The rows lie along a hidden order. The number after each row says roughly how far along it the row is, from 0 to 12. A new part has a new order.
In the rows, zero is written as 128.
[117 151 250 122 112  27 114 118 120 247 204 136 139 132 135 143 116 196
 159  85 140   3 119  26 141 160  87 119  99 101  85 153  61 118  71 135
 123 111 129  86 109  66  82 118 200 118  62 108 151 115  97 203 255  51
 197 117 103 151 189  83 113 211  76  80 107 220  72 132 140 129  60 112
 184 123 134  69 176 109   1 255 140 167 150 108  69 182 171 124 167 114
 128 135  76 143 128  81  94 148 146  87 133 121  95  85  59 181  47 135
 137 127 123  98 118  79 124 255 117 149 130  82 145 142 129 134   1  30
 119 146 134 117  95 133  13 151 178 138  41  10 167 147  76 169 255 141
 146 135 160 119 150 102 163 133 135 149 182 131 185 103 126 131 115 154
 123 157  16 110  52  86 113 142 149 100 146 107 148 190 140 126  74  84
   1  95 122 128 151 168 152 209 150 108 128 134 137 131  97 147 172 172
 122 143 227 129 116 176 140 186 177  86  78  55 123  92 129  20 152 147
 140   1 128 178 152 126 155 125 164 147  35 141  84 137  84 111 101 120
  76 105  61  74 105 112 180 107 123 116 136 195 128  83 255  82  79 108
  97 110  99 115 120 137 136 152 109  41 205 110  22  68 190  92 129  81
 182]
12
[121 106 137 135 116 135 129 127 121 129 129 123 131 126 134 213 128 189
 144 132 160 102 135 125 119 119 130 125 119 137 115 140 100 135 109 142
 130 122 131 119 115 158 110 131  84 122 135 107 255 131 137 119 124  90
  98 131 174 140 107 126 127 139  99 134 125 142 116 143 131 116 120 133
 126 127 120 120 115 131  33 208 186 129 150 131 146 132 121 119 128 118
 124 136 137 116 131 146  72 156 133 133 145 139 114 124 128 121  39 128
 141 126 138 136 139 143 158 153 152 111 147 156 136 127 143 131   6 111
 143 133 128 140 134 125 137 124 155 124 132 112 137 123 119 118 229 124
 108 120 129 113 211 115 127 121 125 121  56 125  92 137 112 117  88 128
 113 148 110 127 103 137 119 116 141 110 140 132 134 112  93 141 143 114
 123 116 109  83 205 125 121 167 136 124 142 129 116 122 123 109 122 115
 121 103 137 123 145 118 137 133 100 143 130  92 135 131 141 133 123 133
   4 131 129 133 143 130 128 131 127 148  47 126 115 107 161 142 135 134
  86 143 116 169 123 117 121 123 135 133 132 164 126 140 170 141 146  63
 104 118  79 105 135 113 132  64 146 133 100 129 147 107 158 141 127 115
 124]
6
[115 123 113 133 130 117 124 114 130 106 127 133 129 113 128 132 134 140
 122 114 125 131 134 119 116 118 129 142 131 108  96 130 131 128 111 123
 128 152 127 132 127 103 133 137  98 126 167 125 108 120 136 127  99 172
 147 128 130 121 141 107 128 149 111 123 134 132 104  99 130 124 137 134
 141 122 114 134 129 126  72  84 161 128  98 131 119 133 132 131 136 141
 120 149 111 132 130 130  66 132 100 111 126 132 121 134 121 105 156 130
 134 127 123 126 133 132 109 144  75 161 113 125 149 129 130 127   3 132
 131 137 134 132 127 127 122 119 146 127 117 121 121 133 134 133 167 139
 119 126 129 128  98 105 134 134 132 119  79 128 159 129 133 127 118 129
 132 115 159 130 127 115 144 122 139 120 129 137 124 131 125 126 121 127
  89 140 123 105 152 127 128 104 135 126 129 130 126 119 136 143 106 139
 109 108 132 125 129  78 118 150 129 135 118 104 126 123 122 146 170 126
  35  94 123 123 144 149 118 136  86 133 116 128 123 134 110 129 115 129
 121 124 142 127 133 104 134 121 110 127 135 160 131 124 103 139 139 113
 114 128 131 133 130 126 128 104 115  96 136 131 133 117 135 129 115 126
 149]
2
[123 140 125 107 117 123 137 141 128 123 125 110 134  79 144  56 133 107
 122  96 128  16  82 150 111 140 133 171 133 104 103 129 141 128  86 111
 122 129 138 140 140 118 123 158  90 122 127 119 250 144 142 112 168  93
 152 141 110 119 180 150 133 136 117 105  92 115 124 150 109 119 158 140
 141 126 125 153  95 144 156  73 110 131 143 111 122  80 132 122 115 148
 150 135 151 164 130 138  58 102 114 127 135 137  99 106 119  98 129 127
 117 123 114 128 142 138 112  93 100 159 131 184 153 118 155 128 123 124
 135 170 126 135 126 137 116 130 107 124 139  80 138 146 136 111 142 127
 111 131 119 140 102 114 121 121 143  77 196 129 128 133 120 130 153 113
 104 127 123 120 164 132 134 124 102 115 168 119 106 133 158 102 132 124
 102  57 117  94 220 135 128 231 116 127 118 131 116 168 107 103 130 147
 138 117 107 195 121 146 129 130  72 113 147 150 119 127 110  49 122 136
   1 138 160 117 164 122 133 127  96 140 170 129 117 152 113 122 114 131
 176 120 134 126 119 142 145 125 114 129 132 152 129 119 106 140 142  79
 130 138 108 132 110 133 121 112 181 128 119 104 125 124 131 148 135 116
 111]
7
[101 102 237 119 108 234 136 140  97  58  84 120 126  44 130 255 126 148
 107 118 175  23 176  28  61 179  68 168 166 155 110 105 152 124  19 147
 108  84 135 125 156 112 161 127  71 108 219 138  92 145 115  94  75 135
 126 141 190 162 205  82 149 161 122 161 164 140  89 149  94  99 139 102
  74 132 111 117 120 132 140  83  59 141 185 105 103 153 119 124  98  66
 157  42 126 207 137 157 184 153 107 108 118  65 110 103  84 144  91 127
 104 135 144 157 136 148  11 220 119 161 112  70 127 142 155 129   1  89
 120 123 159 128 119 130 209 169 106 129 209 107 100 139 143 143 127 146
  97 101 147 125 153 113 166 110  98 175 176 132 146  52 127 155  58 140
 114 155 122 135 165 149 159  97 221 132 147 105 132 149 141 103 205 124
  89 177 147  69 124 140 101 114 133 136 128 131 116  63 113 147 210  84
 111 116 142  75 169 185 145 223  19 164  46  83 127 104 137 148 248 123
  11   1 138 131  72 202 142 155   1 134  38 135 203 137 132 132 168 131
 131 156 107 173  74 114 155 138 144 121 159 242 120 133 124 165 110 158
 156  32 239 120 124 129 138 152  94 134  53 127 113 173 158 199 128 111
 176]
12
[115 148 155 144 136 117 136 110 113 148 106 129 146 105 144 207 141 123
 120 125 143 173 118  53 106 121 156 114 131 140 133 128 154 129 111 136
 127 118 132 106 169 124 143 118 118 126 127 121 255 134 130 134 178 255
 119 135 115 109  41  88 128 106  85 114 150 116 157 102 115 132 157 127
 131 127 131 112 152 154  66  70 236 115  76 127  86 111 128 131 106 103
 146 165 115 119 119  60 110 106 159 130 119 115 148 109  69 147 188 130
 103 116 140 154 150 116  93  60  62 120 157 131 139 115 141 131  68 131
 139 122 137 129 153 124 123 129  76 123 147   7 109 123  95 126  99 101
 130 120 123 100 153 167 108 135 121 201  47 129  94 124 149 113 115 136
 112 129 123 125  12 145 222 120  82 143 133 120   1 170 171 150 149 115
  98  88  82 113 189 116 136 255 135 120 133 121 125 137 118  96  86 139
 120 138  97 111 121  52 109  81 174 162 148  94 149 126 128 144 165 135
 220 134 158 134 116  98 120 138 150 117  73 139 132 109 127 141 143 132
 128 109 158 102 119 119 139 128 175 122 149 192 119 103 149 122 139 114
 121 130 111 121 141 137 130 151 107 123 169  91 148 117 151 103 124  99
 105]
9
[122 134 145 141 142 121 132 137 127 138 127 121 129 112 127 141 130 152
 129 117 140 128 133 182 132 136 116 148 125 107 115 131 124 124  93 135
 126 128 127 109 127 145 145 136 137 127 130 120  97 120 122 118 126  86
 134 130 165 119 118 108 137 131 128 132 121 129 115 154 127 137 129 126
 121 128 126 128 127 133 105 158 176 125 133 125 119 135 124 127 130 131
 129 125 139 129 132 120  57 149 130 116 127 119 136 128 101 117 118 130
 123 131 124 147 130 141 129 120 123 117 127 128 132 128 133 129 179 104
 133 145 128 135 139 122 127 135 115 131 131  99 133 124 131 134 167 125
 122 123 124 124  94 126 118 126 130 127  98 128 132 137 127 126 113 132
 137 107 175 136 119 126 175 124 130 132 140 154 131 129 128 132 115 121
 153 149 159 117 213 122 128  94 116 123 131 128 126  95 140 145 112 122
 127 129 159 117 134 156 134 132 128 140 114 123 125 129 113  68 138 131
  82  74 137 111 118 137 121 133 106 134 116 129 132 116 116 133 120 122
 107 119 138 134 116 118 131 132 114 131 135 161 122 128 140  82 127 109
 134 130  82 134 114 124 126  84 117 113 105 126 136 129 131 143 127 107
 125]
2
[120 128 109 128 142 118 135 119 131  71 123 124 132 126 131  92 128 132
 139 107 128 191 162  98 115 136 111 135 126 108  94 137 126 125 104 129
 126 139 130 121 126 113  98 135 128 117  73 127 130 124 110 120 119 178
 124 133 148 110 128 143 142 135 123 137 126 132 108 172 135 128 138 124
  95 126 130 128 130 110  99 168 116 133 137 118 139 114 120 130 126 131
 127 137 111 160 128 125 103 124 136 142 132 113 120 120 127  90  68 134
 131 131 124 114 117 143 119 134 102 123 130 156 139 125 121 128 102 142
 125 136 129 125 126 134 133 124 108 128 142 139 123 136 138 127 145 142
 121 128 130 118  36 136 133 131 119 123  70 126 130 110 131 125 135 125
 122 126 171 118 145 115 112 123 131 145 133 150 105 139 140 124 118 129
 117 144 148 102 155 126 123  92 114 128 132 126 132 138 120 133 134 128
 127 123 105 125 130 105 112 143 127 117 128 127 131 139 117 135 138 124
  73 105 122 124 118 120  97 126  84 129 114 131 136 127 125 134 126 130
  86 120 109 142 126 123 136 127 118 127 118 152 125 123 117 150 146  95
 138 120 145 131 122 127 129 149 122 156 127 146 117 128 157 127 129 107
 140]
2
[115 130 120 118 139 114 130 125 132 102 127 118 127 117 123 147 134 132
 128 112 146 155 131 127 116 121 120 136 126 117 111 140 129 123 126 127
 123 114 124 135 137 133 131 129 124 119 117 125 159 129 118 141  97  83
 135 128 130 115 122 128 122 118 151 125 135 144 116 129 126 123 117 132
 122 123 120 122 110 133  78 220 167 133 159 124 136 118 110 127 123 147
 121 123 134 140 135 103 107 141 123 138 127 126 120 124 118 120 123 129
 133 133 128 114 118 133 125 138 112 120 121 133 137 120 140 126 182 133
 123 136 130 138 125 127 141 113 116 124 132 101 128 133 126 127 167 142
 124 128 125 133 130 119 116 119 116 144  61 130 152 121 129 125 120 138
 124 110 163 124 104 122 143 132 133 152 129 147  92 135 140 116 126 116
  96 122 113 144 136 132 123 111 125 125 134 128 122 145 132 137 146 115
 117 126 159 143 129  73 101 146 144 130 141  96 127 129 122 120 136 133
 103 116 131 137 151 141 121 133  88 135 129 126 129 123 109 129 132 126
 127 124 112 131 120 123 131 124 115 134 137 145 123 129 156 137 131 132
 130 111 132 125 125 130 131 121 132 129 127 134 121 134 138 123 126 100
 128]
1
[126 131  93 120 129 139 124 127 118 115 116 136 127 141 126 147 132 120
 125 100 118 163 127 120 125 123 129 121 110 116 121 127 125 128 114 141
 123 121 129 126 125 150 161 133 145 132 166 129 204 128 143 109 115 110
 126 122 104 148 159 124 130 129 147 128 126 150 118 142 122 123 125 131
 121 126 124 126 127 135  91 126 175 132 151 121 130 127 129 125 120 155
 126 131 124 129 129 117 127 124 118 121 129 118 120 139 109 115  77 126
 126 127 121 131 120 133 122 139 134 126 119 121 120 129 128 132 140 129
 134 130 126 129 125 127  92 120 103 126 129 120 135 123 131 126 106 133
 139 132 122 137 131 118 115 127 126  93 128 127 106 109 130 136 112 124
 129 122 143 131 135 123 130 119 151 129 139 126 119 144 146 126 130 121
 143 139 115 137  72 128 125 102 119 127 127 130 122 114 127 125 112 131
 120 129 148 153 122 135 122 134 130 138 138 128 129 130 122 104 153 123
 162 108 131 125 137 124 131 136 123 131 138 128 136 135 106 135 125 130
 101 126 124 137 132 136 123 139 122 132 135 138 130 125 131 135 136 122
 121 124 124 124 128 134 129 115 123 117 127 130 128 139 134 146 124 143
 119]
2
[127 126 114 128 119 119 130 121 132 113 122 125 135 139 126 104 132 142
 132 112 139 119 134 129 133 130 122 134 117 123 123 129 109 128 118 130
 125 137 128 121 133 104 147 127 132 123 126 122 173 134 129 115 127 161
 137 126 126 133 159 131 129 134 100 126 130 129 120 126 120 124 128 127
 148 127 129 122 128 135  93 163 148 135 146 126 146 135 124 127 124 123
 127 139 132 139 129 131 114 127 117 135 128 120 133 127 114 109 105 125
 133 137 122 140 129 144 118 105 112 125 135 135 126 120 124 129 110 140
 140 130 135 136 123 127 118 118 129 130 123 146 133 133 131 135 148 127
 122 125 127 121 109 116 129 129 129 124 117 122 144 132 130 126 122 127
 116 125 110 126 134 129 111 130 139 133 135 132 108 135 134 115 119 130
 122 135 133 145  94 121 125 205 130 124 124 128 132  96 131 134 132 118
 122 125 121 109 131 114 124 145 136 127 134 128 129 132 129 132 135 128
 134 125 119 136 138 127 131 135 125 128 109 131 126 121 135 123 147 124
 131 129 136 145 126 123 134 125 119 124 128 128 123 129 140 124 121 114
 122 106 138 122 127 131 125  95 112 130 138 123 137 123 136 134 132 118
 129]
0
[126 112 135 121 136 125 130 137 129  99 121 121 136 122 138 163 133 140
 135 128 124 118 149 129 124 126 137 124 136 119 123 131 121 124 127 131
 129 132 127 129 131 107 135 121 114 122 116 124 128 130 152 130 161 126
 155 127 148 135  92 123 134 146 126 117 133 129 124 153 133 129 127 132
 136 131 126 126 120 120 140 106 171 125 130 129 126 123 122 127 125 129
 124 129 131 122 131 138 107 127 118 125 120 123 140 125 106 128 133 132
 135 131 131 123 135 124 137 135 122 150 134 118 148 123 124 124 164 128
 133 152 129 139 128 129 124 134 142 127 121 126 123 129 134 135 132 135
 128 125 134 124 138 135 113 127 129 149 104 127 114  99 129 125 128 128
 128 105 172 127 110 119 113 125 118 138 138 105 115 136 142 129 144 128
 131 110 116 114  82 134 132  20 140 132 131 128 135 129 120 136 129 129
 125 116 117 115 121 139 132 157 113 112 124 125 125 133 130 124 122 125
  88 150 124 126 130 129 129 138 115 130 117 129 136 112 112 121 123 125
 156 138 135 130 132 127 128 131 111 124 134 135 127 128 136 136 129 139
 125 128 174 128 125 130 130 117 114 141 152 137 127 124 120 136 140 111
 119]
1
[123 132 156 125 132 141 128 127 119 114 130 116 141 123 131  50 130 136
 127 176 128 171 140 103 116 133 128 126 128 101 135 133 126 126 124 123
 124 142 131 130 127 127 121 137 113 123 146 125 145 121 137 139  94 162
 130 129 137 123 150  94 128 151 145 125 124 127 119 104 115 120 135 128
 117 127 118 125 139 119 100 199 130 129 118 122 143 124 119 125 122 117
 132 128 129 133 130 142  79 136 127 137 128 129 134 119 118 110 128 129
 131 126 119 132 138 132 136 144 163 117 138 147 123 117 130 128  42 125
 133 145 121 146 129 126 138 126 125 128 101  97 114 126 144 128 144 112
 141 135 137 130 149 124 115 132 120 129  87 129 134 151 123 126 129 145
 121 111 192 132 117 128  95 126 113 145 133 119 119 137 131 136 134 123
 125 122 102  75 131 128 127   1 123 127 124 129 127 127 127 123 127 127
 118 135 147 110 127 108 111 167 127  99 125 130 132 137 123 168 153 125
 101  61 127 121 118 127 132 130 134 133 119 125 129 123 122 121 138 123
 128 136 120 132 127 101 137 131 126 125 140 162 123 116 165 120 115 102
 125  78 157 127 123 122 135 114 147 140 112 121 132 140 125 127 136  99
 129]
2
[118 135 136 113 118 146 118 112 125 122 116 131 130 116 131 154 130 134
 126 166 126 117 112 117 120 106 119 130 119 105 110 135 123 128 153 131
 133 132 122 142 134 140 108 110  63 128 157 128 127 123 140 110  96 101
 132 126 108 152 117 104 122 130 141 132 119 107  92 133 129 131 131 128
 139 123 115 122 128 123 109  90 184 130 170 131 138 127 132 120 128 143
 127 114 120 137 132 114  93 120 130 129 118 109 131 113 123 131  79 118
 124 126 125 161 125 151 135 125 126 153 146 162 139 126 128 123 116 112
 129 111 128 134 128 132 151 129 125 130 113 181 136 135 124 120 116 123
 121 117 139 131 107 133 115 126 127 132 105 126 143 114 134 120 112 122
 121 116 148 131 126 125 175 135 128 111 125 124  90 128 136  99 120 121
  44 146 118 138 155 128 132 111 145 122 121 128 128 129 126 126 123 117
 114 131 134 168 144 129 117 165 167 139 104 121 129 126 125 124 137 128
 164  66 123 123 149 131 123 132 104 138 177 124 112 122 108 120 141 125
 128 130 130 131 132 122 123 136 138 132 133 140 128 125 162 156 125 120
 108 102 161 127 119 136 136 143 159 115 133 145 128 141 139 126 139 100
 115]
4
